The symbols move the states like this.
* | % ~ @ $ & *
z304 | none z856 z64 z69 z896 none
z127 | z576 z581 none none none z992
z662 | z868 z651 none z823 z775 z550
z50 | z10 z700 none none z823 none
z843 | none z838 z372 z217 none z632
z491 | none z632 z455 z730 z838 z896
z162 | z559 z965 none z662 z783 z790
z838 | none z843 z91 z805 none z491
z76 | z723 z832 none z492 none z783
z639 | z255 z994 z470 none z791 z575
z192 | z444 z723 z832 z960 none z917
z978 | z480 z969 z575 none z255 z582
z164 | z917 z783 none z693 z832 z965
z255 | z343 z521 z639 none z745 z978
z576 | z231 z791 z127 none none z994
z64 | z304 z144 z42 z283 z104 none
z868 | z104 z28 z662 z23 z46 z42
z581 | z791 z127 none none none z470
z965 | z946 z162 none z651 z164 z189
z935 | none z930 z444 z843 none z174
z23 | z969 z575 z823 none z994 z10
z189 | z833 z790 none z952 z965 none
z723 | z137 z192 z76 z717 none z882
z856 | none z304 z144 z417 z366 none
z562 | none z663 z533 z366 z174 z736
z730 | none z343 z521 none z805 z13
z231 | z805 z745 z576 none none z521
z550 | z42 z952 none z50 z662 none
z144 | z856 z64 z98 z582 z686 none
z492 | z717 z362 none z127 none z775
z480 | none z13 z978 none z343 z417
z130 | z582 z10 z700 none z575 none
z952 | z98 z550 none z700 z651 none
z362 | z960 z492 none z581 none z693
z521 | z730 z255 z994 none z231 z969
z882 | z591 z917 z783 z46 z723 z559
z98 | z144 z42 z952 z130 z28 none
z217 | none z805 z745 none none z343
z137 | z930 z444 z723 z91 none z591
z470 | z639 z992 none none z581 z463
z717 | z91 z960 z492 z576 none z46
z960 | z372 z717 z362 z791 none z589
z589 | z212 z46 z693 z639 z960 z28
z42 | z64 z98 z550 z10 z868 none
z533 | z562 z99 z946 z686 z184 z271
z832 | z192 z76 none z362 none z164
z13 | none z480 z969 none z730 z69
z174 | none z891 z184 z632 z935 z562
z591 | z891 z184 z882 z455 z137 z99
z283 | z69 z582 z10 none z969 none
z417 | none z69 z582 none z480 none
z582 | z417 z283 z130 none z978 none
z444 | z935 z137 z192 z372 none z184
z992 | z994 z470 none none z127 z823
z994 | z521 z639 z992 none z576 z23
z366 | none z896 z686 z480 z632 z856
z559 | z99 z946 z162 z868 z882 z496
z930 | none z935 z137 z838 none z891
z736 | none z211 z271 z856 z562 none
z271 | z736 z232 z833 z144 z533 none
z917 | z184 z882 z164 z589 z192 z946
z69 | none z417 z283 none z13 none
z343 | none z730 z255 none z217 z480
z693 | z589 z775 none z470 z362 z651
z212 | z632 z455 z589 z255 z372 z686
z651 | z28 z662 none z463 z693 z952
z104 | z896 z686 z868 z969 z455 z64
z99 | z663 z533 z559 z104 z591 z232
z745 | z217 z231 z791 none none z255
z791 | z745 z576 z581 none none z639
z455 | z491 z212 z46 z521 z91 z104
z891 | none z174 z591 z491 z930 z663
z28 | z686 z868 z651 z575 z589 z98
z969 | z13 z978 z23 none z521 z283
z783 | z882 z164 none z775 z76 z162
z632 | none z491 z212 z343 z843 z366
z686 | z366 z104 z28 z978 z212 z144
z372 | z843 z91 z960 z745 none z212
z496 | z232 z833 z790 z42 z559 none
z211 | none z736 z232 z304 z663 none
z700 | z130 z50 none none z463 none
z833 | z271 z496 z189 z98 z946 none
z463 | z575 z823 none none z470 z700
z946 | z533 z559 z965 z28 z917 z833
z575 | z978 z23 z463 none z639 z130
z823 | z23 z463 none none z992 z50
z232 | z211 z271 z496 z64 z99 none
z896 | none z366 z104 z13 z491 z304
z46 | z455 z589 z775 z994 z717 z868
z10 | z283 z130 z50 none z23 none
z790 | z496 z189 none z550 z162 none
z805 | none z217 z231 none none z730
z663 | none z562 z99 z896 z891 z211
z184 | z174 z591 z917 z212 z444 z533
z91 | z838 z372 z717 z231 none z455
z775 | z46 z693 none z992 z492 z662

The rows follow the links: the fewer symbols apart two states are, the more alike their rows tend to be.

Each row is also shifted at random along 9 hidden directions that mean nothing.

Some states, each with a row of numbers:
z255 -> [70, -25, 15, -30, -28, -25, -13, 3, -5, -10, -27, 5, 24, -4, 31, -4, -22, 21, 0, -19, -26, -19, 15, 25, 42, -16, -36, 6, -12, -18, 12, -71, 20, 1, 13, 3, 7, 6, -7, -7, -24, 22, 27]
z164 -> [3, -5, 27, 6, 7, 16, 53, -4, 11, -50, -8, 3, -33, -12, -44, -10, 9, -29, -6, 17, 6, 7, 19, 84, 1, 16, -9, 27, -5, 3, -7, -60, -2, -1, 33, 12, -11, 35, -14, 21, -28, 20, -3]
z366 -> [-13, 21, -26, -12, 16, 22, 25, -31, 24, 16, 16, 61, -35, 30, 45, 33, 4, -10, -5, -32, -16, 11, -1, 30, -24, -5, -53, -11, 23, -14, 15, 68, 57, 7, 6, -2, 7, 25, 1, -6, 10, -18, -17]
z463 -> [38, -14, 14, -29, -9, -5, -14, -8, 7, -37, -37, 26, -29, 2, 32, 18, 6, 25, 9, -32, -28, -27, -3, 56, 35, 3, -53, 10, 9, -7, 23, -19, 11, 13, 11, 16, 5, 25, 0, 18, -31, 37, 5]
z946 -> [-22, -32, 36, 14, 7, -17, 24, -2, 5, -34, -10, -6, 3, -7, -33, -36, -16, -13, -10, 5, 5, -13, 4, 54, 9, 2, 18, 16, -19, 4, 4, -75, -11, 7, -4, 7, -23, 6, -1, 8, -9, 62, -30]
z559 -> [-49, -46, 60, -2, -1, -28, 23, -9, 11, -22, 16, -28, 3, -35, -1, -29, -3, 14, -14, -14, 7, -17, 9, 35, 55, 2, -45, 12, 10, 16, 4, -97, 2, -18, -13, -4, -20, -6, -22, -5, -26, 44, 8]
z730 -> [40, -3, 5, -14, -9, -13, -39, 3, -15, 14, -9, -25, 22, -18, 15, 10, -9, 18, -19, -27, -2, -15, -40, -30, 30, -22, -2, -10, -6, -30, 22, -18, -29, -6, -26, -7, 7, -36, 20, -13, 23, 21, 27]
z13 -> [7, 30, -25, -1, -17, 20, -2, 25, -19, -15, -28, -23, 7, -3, -38, 6, -10, -17, -12, 48, 17, 40, -14, 13, -27, -7, 63, 14, -14, -13, 8, 10, -15, -13, 21, -25, 4, 12, 27, 2, 27, 9, -9]
z162 -> [-41, 8, -9, -36, 27, 5, -41, 16, -4, 19, 19, -20, -47, -1, -18, -6, 11, 8, 13, -16, 15, -33, -9, -2, 25, 4, -56, -14, 2, -34, 25, 11, -25, 1, -7, -2, -16, -2, -22, 24, 10, -27, -10]
z470 -> [-7, 30, 14, -2, -11, 39, 8, -19, 20, -15, -4, 13, -35, -52, 0, 19, 4, -19, 5, -7, -19, -1, 20, 5, -16, 8, -19, 4, -3, 21, 0, 5, -25, 11, 9, 16, 12, -1, 2, 11, -42, -30, 33]
z882 -> [-60, -12, 21, 9, 19, -8, 17, 7, -6, -10, 20, -15, -16, 0, -26, -4, 14, -9, -5, -7, 25, 0, -25, 23, 37, 10, -6, -8, 2, -14, 12, -33, -17, -5, -13, 12, -18, -1, -18, 4, 8, 21, -19]
z550 -> [-8, -13, -8, -8, 8, 2, -36, 41, -17, -13, -22, -42, 2, 8, -46, -21, 9, 9, 9, 43, 16, -15, 2, -10, 4, 7, 36, 19, -10, -12, -17, -3, -35, -1, 18, -15, -1, -4, 7, 17, 9, -5, 12]
z581 -> [-15, 18, 4, 12, -13, -14, -14, 24, -22, 13, 32, -2, 8, 6, -25, 15, -7, -24, 23, 10, 5, -12, -13, -17, -23, 9, 63, -52, -18, 23, 33, -30, -22, 14, -33, 17, 6, 3, -8, -5, -9, 20, -77]
z212 -> [63, 10, -31, 31, -2, 3, 19, -16, -5, -35, -59, 28, 28, 29, -13, -14, -19, -10, -6, 18, -2, 23, -5, 13, -25, 0, 64, 31, -22, -4, -11, 46, 11, 15, 30, 19, -11, 14, 23, 6, 18, 20, -3]
z104 -> [-57, 14, -7, 1, 11, 6, 6, 8, -14, -10, 13, 1, -10, 18, -31, 26, 6, -18, -15, 12, 30, 22, -57, 25, -18, 10, 46, -18, 14, -9, 29, -5, -11, -16, -26, -7, -6, 0, 14, -9, 46, 51, -58]
z184 -> [8, 21, 3, 25, -4, 25, 7, -34, 27, 16, 18, -7, -2, -50, -4, -32, -37, -22, -2, -9, -12, 1, 37, -38, -25, -5, -4, 6, -19, 38, 6, 28, -7, 11, -7, 2, -14, -11, -5, -2, -18, -31, 11]
z832 -> [24, -30, 41, 56, 12, 0, 34, -1, 3, -59, -61, -29, 29, -36, -60, -51, -4, -18, -18, 30, 8, 2, 0, 7, 0, 3, 83, 56, -34, 6, -47, -43, -66, 7, 26, 18, -12, -23, 24, 13, -12, 50, 45]
z492 -> [-3, 18, 42, 0, 13, 29, 0, 5, 13, -19, 11, -24, -85, -73, -29, 20, 34, -24, -12, -27, 7, -17, -34, 24, 22, -4, -42, -8, 6, -5, 39, -29, -65, 1, -9, 6, 11, -17, 0, 25, -25, 6, 20]
z533 -> [64, 10, -30, -4, 18, 18, -43, -3, 17, 4, -31, -14, -11, -8, -19, -41, -35, 0, -3, 5, -9, -16, 25, -18, -15, -21, -10, 27, -28, -21, 8, 51, -20, 13, 18, -11, -16, -6, 17, 33, 21, -18, 16]
z856 -> [-61, 8, -12, 3, -12, 7, 19, -21, 21, 41, 38, 14, 13, -9, 29, 1, -21, -6, 2, 1, -22, 8, 45, -38, -47, -9, -10, -2, -3, 26, -29, 25, 34, 2, 6, -17, 11, 2, 2, -18, -9, -57, 18]
z992 -> [45, -21, 10, -42, -18, -18, -13, 49, -38, -14, 8, -39, 24, 12, -37, 13, 5, 10, 8, 35, 16, -13, -4, 31, 35, 19, 3, -19, 0, -42, -19, -118, -18, -16, 16, -5, -1, -3, -19, -5, -6, 15, 16]
z790 -> [-71, -15, -22, -39, 28, -21, -33, 57, -19, 34, 40, -29, -22, 41, -33, -8, 16, 11, 25, 16, 32, -27, 6, 6, 22, 13, -39, -32, 4, -47, -4, -28, 5, -3, 5, -13, -8, 10, -38, 14, 14, -43, -26]
z791 -> [37, 0, -4, 29, -7, -4, 12, -2, -6, -38, -74, 30, 10, 29, 8, 6, 14, 0, 3, -6, -10, 12, -34, 22, 6, -4, 48, 29, -9, 4, 2, 48, -4, 15, 17, 32, 16, 15, 22, 16, -6, 37, -5]
z23 -> [11, 1, -8, 3, 2, 3, 0, -6, -6, -51, -81, 34, -8, 42, 24, 18, 29, 35, 1, -11, -2, 16, -44, 44, 31, 8, 12, 28, 26, -2, 10, 62, 16, -4, 16, 15, 2, 26, 20, 6, 13, 60, -8]
z891 -> [-22, -15, -2, 19, 3, -35, 11, -13, -4, -7, -27, -3, 35, 26, 22, -42, -11, 22, -8, -6, 13, 12, -2, -5, 42, -9, 8, 25, -4, 4, 3, 22, 41, -5, -3, 7, -22, 10, -11, -12, 16, 18, -21]
z589 -> [-47, 27, -46, -2, -12, -14, -22, 34, -29, 38, 49, -7, 35, 41, -36, -13, -31, -28, 48, 28, 16, 5, 33, -32, -35, 10, 49, -53, -41, 13, 17, 0, 20, 22, -7, 15, -18, 17, -32, -7, 3, -50, -80]
z843 -> [-16, -20, 32, 30, -24, -33, 30, -20, 8, 2, -15, 4, 48, -28, 36, -29, -26, 3, -12, -7, -19, 5, 34, -29, 20, -22, 9, 26, -20, 30, -16, -18, 25, 3, 7, 7, 8, -6, -7, -19, -33, 0, 35]
z663 -> [62, -39, 14, -54, 18, -22, -34, 5, 2, 30, 47, -23, -18, -5, 17, 4, -8, 27, -14, -43, 3, -45, -23, 20, 58, -11, -95, -28, 19, -60, 21, -77, 4, -14, -28, -32, -9, -24, -14, -6, 29, 18, 12]
z896 -> [-10, 15, 2, 11, -12, 2, -13, -42, 27, -3, -45, 10, -8, -24, 59, -18, -7, 26, -17, -37, -16, 11, 0, -18, 29, -26, -38, 36, 10, 37, 28, 87, 30, -5, -6, -3, -6, 7, 12, -6, -1, 8, 14]
z455 -> [-89, 35, -2, 12, -37, -10, -11, -30, 11, 38, 31, -6, 10, -31, 57, -27, -23, 8, 18, -25, 0, 27, 37, -61, 27, -11, -38, -16, -5, 84, 53, 60, 48, -2, -32, 4, -12, 22, -41, -30, -34, -43, -45]
z137 -> [30, -1, 6, 30, 19, 6, 13, -13, 0, 8, 18, -12, 12, -15, -14, -8, 6, -10, -16, -4, 18, 10, -29, -31, -10, 3, 33, -1, 7, 3, -13, 16, -24, -6, -23, 1, -10, -28, 10, -11, 23, 5, 7]

Where do the symbols, taken in turn from left to right, take each start?
Answers are names.
[48, -7, -4, 6, -20, -3, -28, -20, -1, -30, -65, 13, 37, 5, 20, -5, -17, 25, 3, -2, -31, -5, -1, -15, -3, -1, 30, 26, -8, 20, -13, 22, -9, 11, 7, 13, -1, -5, 30, 0, -9, 31, 31]
& @ * & % % @ @: z470
[-17, 22, 13, 37, 17, 20, 49, -27, 26, -6, 14, 31, -48, -16, -7, -2, 4, -44, -9, -8, 8, 21, -5, 26, -33, -4, 12, -3, -9, 33, 36, 47, 12, 12, -9, 12, -2, 19, -1, 10, -9, 6, -52]
@ $ ~ $ % * *: z969
[23, -40, -3, -1, 12, -22, -44, -11, 3, 26, 0, -12, 45, 15, 13, -36, -24, 35, 10, -7, -19, -44, 19, -57, 1, -2, 1, 2, -7, 3, -43, 2, -10, 11, -16, -4, -15, -37, 5, -5, 5, -4, 25]
& * ~ @ ~: z189
[-55, -13, 0, -13, -4, -5, 33, 8, 0, 29, 51, 3, 16, 11, 20, 19, 6, 5, -7, 14, 1, 18, 23, 0, -8, 3, -29, -9, 24, -5, -36, -30, 42, -26, 3, -29, 10, 1, -11, -29, 8, -40, 23]
$ ~ @ % @ % @: z582
[-34, -15, -2, -13, 34, -1, 8, 7, -7, 0, 15, 5, -17, 32, -15, 16, 37, 11, 5, -23, 20, -15, -36, 13, 35, 23, -38, -18, 24, -49, -7, -6, -6, 1, 2, 17, -14, -10, -17, 10, 18, -3, 10]
$ % & $ @ * ~: z470
[-2, 18, 7, 4, -20, -14, 1, -12, 21, 37, 32, -24, 2, -35, 25, -35, -22, -1, 8, -3, 5, 15, 59, -43, 11, -20, -37, 6, -11, 53, 24, 26, 41, -10, -10, -23, -7, 16, -34, -17, -24, -58, -24]
$ $ ~ ~ * @: z521
[-49, -9, 17, -4, -7, -23, 25, -8, 8, 6, 13, 13, -6, -12, 17, 0, -16, -9, -9, -27, -8, -5, 7, 27, 21, -20, -30, -9, -17, -20, 21, -40, 26, 5, -5, 11, 1, 5, -14, -11, -17, 6, -1]
* & * @ * % ~: z304
[42, 3, 21, 4, -19, -14, -4, -2, 6, -1, 23, -2, -7, -19, 0, -14, -15, -6, 25, 1, -10, -11, 29, -4, 2, 0, 1, -17, -16, 51, 31, -33, 6, 8, -20, 13, -6, 14, -18, 1, -41, 12, -51]
~ % * & ~ *: z589
[-49, 0, 2, 11, 18, -5, 2, 2, 4, -14, -34, -22, -23, -12, -20, -38, 8, -1, -14, -11, 25, 5, -21, 12, 51, -15, -14, 30, -17, -24, 21, 23, -14, 3, 14, 8, -16, 1, -7, 26, 8, -1, 7]
$ $ * % @ & %: z730
[-6, -9, -19, 11, 0, -25, 17, -7, -2, 13, 4, 16, 28, 42, 3, -21, -18, -6, 1, 3, 11, 12, 12, 6, 5, -2, 9, -4, -15, -9, 7, 12, 48, 8, 1, 5, -15, 21, -12, -10, 14, 4, -38]
* & @ & ~ ~: z444
[24, -5, -42, -20, 16, -19, -46, 30, -17, 3, -36, -26, 3, 51, -21, -39, -9, 25, 6, 17, 25, 0, -6, 11, 32, -8, -6, 19, -12, -43, 20, 38, 16, -6, 15, -14, -27, 23, -12, 15, 44, 7, -37]
& * * % $ & @: z104
[1, -18, 6, 6, -12, -6, -13, 3, 2, -38, -56, -18, 25, -8, -30, -38, -29, 1, 4, 23, -15, -13, 31, 13, 1, 1, 31, 36, -31, -1, -23, -40, -25, 12, 29, 7, -13, -1, 15, 18, -12, 26, 32]
& $ * % @: z575
[-44, 18, -10, 1, 11, 6, -5, -4, -3, -17, -37, 1, -24, 2, 16, -7, 28, 13, 15, -22, 11, 8, -19, -2, 48, 4, -33, 21, 4, -11, 17, 56, 0, 5, 17, 23, -7, 11, -16, 16, -5, -19, 15]
@ % ~ @ % $: z639
[16, -32, 1, -2, 22, -1, 35, -20, 13, 25, 53, 29, 23, 25, 22, 28, 5, -6, -20, -15, -9, -5, -7, -2, -31, 9, -15, -19, 28, -25, -53, -30, 21, -3, -17, -11, 3, -32, 13, -26, 28, 3, 27]
$ @ ~ $ & ~ *: z582
[-11, 5, -10, 2, 4, -2, 11, 20, -17, -1, -12, -28, 2, -7, -27, -2, -6, -16, -20, 14, 24, 24, -27, 7, 19, -9, 17, 7, -12, -42, 11, -4, -15, -9, 11, -12, 0, -4, 6, 5, 30, 0, 14]
* $ & & ~ ~ * @: z521
[122, 13, 5, 48, -26, 10, 27, -21, 2, 0, 10, 1, 49, -28, -18, -11, -36, -35, -5, 34, -9, 26, 21, -34, -71, 0, 99, 0, -15, 63, -13, 2, -11, -1, -20, -2, 0, -17, 25, -24, -4, 20, -27]
$ ~ @ ~ ~ ~ ~ ~: z791
[23, 23, -16, 26, -25, 1, -13, -25, -7, -3, -9, 4, 48, 12, 21, -19, -7, 20, 27, 14, -1, 24, 18, -52, -15, 21, 48, -4, 11, 90, -1, 68, 24, -2, -22, 17, -28, 13, -14, -27, -22, 3, -56]
$ ~ & * % &: z791
[-74, 21, 19, -12, -19, 32, 4, 0, 20, -18, 2, -35, -41, -67, -11, -19, 2, -9, 1, 17, 3, 15, 43, 19, 12, 1, -49, 25, 1, 35, 6, -28, -10, -20, 21, -20, -9, 22, -17, 7, -42, -32, 30]
& % * ~ * $ @: z130
